Here is a tiny trained network, its code and every weight. The questions are about switching its units off for an input and a class, where a switched-off unit gives its printed mean instead of its output.

import numpy as np


def w(rows, s, z=0):
    codes = np.array(rows[::2]) - 128.0
    scale = np.full(codes.shape[1], s)
    scale[-1] = z or s
    return codes * scale


def f(y):
    return np.maximum(y, 0)


def log_softmax(a):
    a = a - a.max(-1, keepdims=True)
    return a - np.log(np.exp(a).sum(-1, keepdims=True))


def net(x, mask):
    res = np.array(x, float).reshape(1, 4) / 4 @ E
    y = f(res @ A[0][:, :-1].T + A[0][:, -1])
    res = res + np.where(mask, y, B[0][:, -1]) @ B[0][:, :-1]
    return log_softmax(res[-1] @ U[:, :-1].T + U[:, -1])


A, B = {}, {}
E = w([
[41,138,248,75,202],'x0',
[196,100,188,75,55],'x1',
[31,87,130,166,41],'x2',
[151,51,111,163,193],'x3',
],0.016)
A[0] = w([
[155,73,133,147,194,96],'N0',
[149,193,181,136,141,236],'N1',
[175,203,108,154,119,193],'N2',
[143,112,129,103,55,65],'N3',
[137,195,145,54,16,149],'N4',
[163,177,102,153,179,2],'N5',
[114,204,131,68,209,93],'N6',
[160,56,57,188,68,131],'N7',
[221,103,62,200,157,163],'N8',
[149,66,251,45,144,98],'N9',
[153,143,144,106,103,57],'N10',
],0.013,0.0075)
B[0] = w([
[178,141,117,206,185,178],'N0',
[108,105,190,66,133,193],'N1',
[124,119,157,53,83,196],'N2',
[149,87,154,112,113,170],'N3',
[205,38,220,177,149,223],'N4',
[139,64,63,123,89,170],'N5',
[158,15,181,3,176,209],'N6',
[139,87,61,75,45,242],'N7',
[134,236,93,146,109,252],'N8',
[35,207,171,18,158,218],'N9',
[116,92,153,112,171,147],'N10',
],0.011,0.021)
U = w([
[73,97,146,227,102,214],'0',
[176,78,125,94,100,130],'1',
[122,125,126,142,120,3],'2',
[6,129,93,123,105,242],'3',
[157,138,135,140,184,141],'4',
[138,181,73,130,89,138],'5',
[96,159,184,91,131,133],'6',
],0.017,0.0068)

Each question gives the input, the list of numbers given to net, and the class t.
The units are the neurons (one row each of A and B). Each row of codes is followed by its name. A weight is (code - 128) times the scale printed after its matrix; where a second scale follows, it is the last column's (A, B and U).
mask holds one flag per neuron, in row order. A switched-off neuron (its flag False) gives its mean, the last column of its row in B, instead of its output. The means were averaged over made-up inputs and are rounded, as every weight is.
A unit's drop is (log p(t) with every unit on - log p(t) with that unit switched off) / (log p(t) with every unit on - log p(t) with every unit switched off).
The circuit of an input: a set's keep is (log p(t) with only the set's units on - log p(t) with every unit switched off) / (log p(t) with every unit on - log p(t) with every unit switched off). Starting from all 11 units, units are removed one at a time, each time the one whose removal leaves the highest keep (on an exact tie, the one counted first), for as long as the keep stays at least 0.8.
circuit, biggest first: the units of the circuit, biggest drop first
most important unit: the unit with the biggest drop
top k neurons: the k neurons with the biggest drops, biggest first
drop of u: that unit's drop, to one decimal
input [-1,-6,-3,-8], class 1: most important unit -> N9
input [0,0,5,-8], class 1: top 4 neurons -> (N4; N8; N3; N0)
input [0,-5,-4,6], class 4: top 2 neurons -> (N7; N0)
input [-2,-6,6,-7], class 0: circuit, biggest first -> (N9; N6; N4)
input [-1,1,7,3], class 3: top 2 neurons -> (N4; N6)
input [-3,2,-7,1], class 5: top 2 neurons -> (N8; N4)
input [-8,-2,-2,-4], class 5: top 2 neurons -> (N8; N6)
input [-1,-7,-3,-4], class 1: top 4 neurons -> (N9; N6; N5; N8)
input [0,-4,-1,-8], class 1: top 4 neurons -> (N9; N8; N4; N6)
input [-1,-4,4,4], class 5: top 4 neurons -> (N9; N4; N6; N1)
input [-2,6,-6,0], class 6: top 2 neurons -> (N9; N7)
input [0,-1,4,0], class 3: top 4 neurons -> (N4; N6; N0; N8)
input [4,4,1,6], class 6: drop of N9 -> 0.1
input [-8,1,0,4], class 5: circuit, biggest first -> (N8)
input [2,8,2,4], class 6: drop of N9 -> 0.3
input [-6,-5,6,-7], class 1: drop of N4 -> 0.1
input [-7,2,-2,3], class 5: drop of N8 -> 0.2
